Below are the code and all the weights of a small trained network. Each question names an input and a class and asks about switching units off, where a switched-off unit gives its printed mean instead of its output.

import numpy as np


def w(rows, s, z=0):
    codes = np.array(rows[::2]) - 128.0
    scale = np.full(codes.shape[1], s)
    scale[-1] = z or s
    return codes * scale


def norm(h):
    return h / np.sqrt((h * h).mean(-1, keepdims=True) + 1e-5)


def f(y):
    return np.maximum(y, 0)


def log_softmax(a):
    a = a - a.max(-1, keepdims=True)
    return a - np.log(np.exp(a).sum(-1, keepdims=True))


def net(x, mask):
    res = np.array(x, float).reshape(1, 7) / 4 @ E
    u = 0
    for l in range(3):
        y = f(norm(res) @ A[l][:, :-1].T + A[l][:, -1])
        res = res + np.where(mask[u : u + 8], y, B[l][:, -1]) @ B[l][:, :-1]
        u += 8
    return log_softmax(norm(res)[-1] @ U[:, :-1].T + U[:, -1])


A, B = {}, {}
E = w([
[142,133,96,167,49,232,183],'x0',
[62,169,152,175,163,105,131],'x1',
[57,77,168,116,106,63,145],'x2',
[192,152,111,113,254,168,188],'x3',
[175,77,150,161,83,44,155],'x4',
[176,135,212,68,114,125,96],'x5',
[176,128,104,216,135,110,94],'x6',
],0.0093)
A[0] = w([
[37,155,122,200,68,119,143,90],'L0N0',
[108,51,79,66,55,140,80,22],'L0N1',
[126,199,133,174,224,147,126,159],'L0N2',
[203,137,155,241,96,67,2,126],'L0N3',
[238,72,77,160,139,170,180,61],'L0N4',
[220,126,108,23,143,163,107,66],'L0N5',
[170,167,71,182,114,105,35,2],'L0N6',
[49,133,27,129,132,162,91,78],'L0N7',
],0.0084,0.0059)
B[0] = w([
[57,13,177,193,94,152,137,209],'L0N0',
[150,212,189,154,229,195,106,163],'L0N1',
[78,216,139,181,206,163,105,242],'L0N2',
[185,137,222,183,52,89,87,254],'L0N3',
[144,144,66,126,180,24,182,212],'L0N4',
[82,50,212,154,65,216,122,198],'L0N5',
[141,255,125,147,161,123,33,155],'L0N6',
[72,64,173,204,130,112,151,181],'L0N7',
],0.0081,0.0057)
A[1] = w([
[211,59,28,169,73,133,191,49],'L1N0',
[148,215,2,127,67,229,141,64],'L1N1',
[137,99,135,140,183,185,84,3],'L1N2',
[121,103,120,147,46,207,135,37],'L1N3',
[202,160,121,182,142,90,65,13],'L1N4',
[207,127,177,46,83,170,136,87],'L1N5',
[92,78,86,137,122,43,91,57],'L1N6',
[73,91,148,78,139,133,27,55],'L1N7',
],0.0097,0.0069)
B[1] = w([
[67,74,27,30,162,91,251,238],'L1N0',
[190,105,247,91,143,24,165,244],'L1N1',
[53,89,118,148,189,181,66,153],'L1N2',
[88,176,57,152,87,200,89,238],'L1N3',
[248,205,61,180,111,48,24,240],'L1N4',
[171,2,136,33,89,157,93,251],'L1N5',
[170,175,183,68,93,169,195,203],'L1N6',
[128,174,60,143,97,72,180,230],'L1N7',
],0.0098,0.0025)
A[2] = w([
[187,188,56,204,130,109,106,2],'L2N0',
[127,113,162,131,248,118,159,140],'L2N1',
[179,210,147,136,149,201,180,48],'L2N2',
[219,95,87,209,125,130,243,184],'L2N3',
[66,90,84,121,116,36,151,98],'L2N4',
[102,79,54,113,153,197,67,44],'L2N5',
[160,136,100,113,120,161,47,30],'L2N6',
[81,151,110,80,168,65,110,60],'L2N7',
],0.014,0.0066)
B[2] = w([
[213,194,75,192,100,46,37,192],'L2N0',
[126,106,56,122,100,106,62,251],'L2N1',
[202,141,169,164,140,195,73,178],'L2N2',
[129,208,114,163,97,53,254,254],'L2N3',
[165,142,159,131,221,144,157,201],'L2N4',
[98,128,53,127,71,88,150,150],'L2N5',
[195,150,87,86,126,47,180,150],'L2N6',
[92,90,73,82,110,103,159,165],'L2N7',
],0.015,0.008)
U = w([
[76,75,103,204,22,146,155,239],'0',
[127,147,124,99,164,54,242,195],'1',
[161,77,74,13,45,207,162,2],'2',
[43,96,149,169,194,211,88,54],'3',
[228,242,81,187,142,71,78,148],'4',
[192,48,235,96,102,95,34,165],'5',
[97,103,29,52,233,71,49,56],'6',
[200,178,67,116,244,251,34,28],'7',
],0.02,0.0078)

Each question gives the input, the list of numbers given to net, and the class t.
The units are the neurons (one row each of A and B). Each row of codes is followed by its name. A weight is (code - 128) times the scale printed after its matrix; where a second scale follows, it is the last column's (A, B and U).
mask holds one flag per neuron, layer by layer. A switched-off neuron (its flag False) gives its mean, the last column of its row in B, instead of its output. The means were averaged over made-up inputs and are rounded, as every weight is.
A unit's drop is (log p(t) with every unit on - log p(t) with that unit switched off) / (log p(t) with every unit on - log p(t) with every unit switched off).
The circuit of an input: a set's keep is (log p(t) with only the set's units on - log p(t) with every unit switched off) / (log p(t) with every unit on - log p(t) with every unit switched off). Starting from the 12 units with the biggest drops (on a tie, the unit counted first), units are removed one at a time, each time the one whose removal leaves the highest keep (on an exact tie, the one counted first), for as long as the keep stays at least 0.8.
units of the circuit, in order: the units of the circuit, biggest drop first
k most important neurons: the k neurons with the biggest drops, biggest first
top k neurons in layer l: the k neurons of layer l with the biggest drops, biggest first
input [-7,-7,-6,7,1,6,-3], class 6: most important neuron -> [L0N3]
input [0,4,-3,-8,4,3,-7], class 5: top 4 neurons in layer 0 -> [L0N5 L0N2 L0N7 L0N1]
input [8,3,3,7,-3,-8,5], class 1: top 2 neurons in layer 1 -> [L1N4 L1N1]
input [5,-2,-7,-8,8,7,-6], class 2: units of the circuit, in order -> [L2N0 L1N5]
input [5,-5,-6,-5,-2,6,0], class 2: top 2 neurons in layer 1 -> [L1N3 L1N5]
input [-8,-1,7,-7,-8,-5,-8], class 1: 2 most important neurons -> [L1N7 L2N1]
input [0,-3,-6,-3,3,-3,-7], class 2: top 3 neurons in layer 0 -> [L0N2 L0N5 L0N0]
input [-6,8,2,8,-8,-1,5], class 6: top 3 neurons in layer 2 -> [L2N1 L2N7 L2N4]
input [-7,1,2,-4,7,3,7], class 5: 4 most important neurons -> [L0N3 L2N3 L0N4 L0N2]
input [-2,-7,-5,6,-8,7,-7], class 2: 2 most important neurons -> [L1N5 L0N5]
input [-7,0,-1,-6,-3,-4,-1], class 1: 2 most important neurons -> [L1N7 L2N4]
input [7,-5,-1,-6,-1,7,5], class 5: top 2 neurons in layer 0 -> [L0N1 L0N3]
input [-3,7,0,8,-1,3,-6], class 7: 2 most important neurons -> [L2N2 L0N2]
input [-5,5,-2,-2,5,4,-5], class 1: units of the circuit, in order -> [L2N0]
input [-2,-3,1,1,-5,-3,-6], class 6: 2 most important neurons -> [L2N3 L0N3]
input [-7,8,1,-3,4,6,3], class 5: 2 most important neurons -> [L2N3 L2N0]
input [-8,4,5,4,4,-5,-6], class 6: top 2 neurons in layer 2 -> [L2N1 L2N3]
input [-1,-5,7,6,-8,7,6], class 6: top 2 neurons in layer 0 -> [L0N2 L0N3]
input [4,7,-3,1,5,2,-2], class 0: top 2 neurons in layer 0 -> [L0N0 L0N1]
input [3,-2,6,1,-5,1,-8], class 2: units of the circuit, in order -> [L2N3]
input [-5,-7,-5,-6,6,3,4], class 5: 3 most important neurons -> [L0N3 L2N3 L1N5]
input [3,-5,-5,4,3,5,-4], class 2: 2 most important neurons -> [L1N5 L0N5]
input [-8,-2,6,-4,1,6,8], class 5: 3 most important neurons -> [L2N3 L2N0 L0N2]
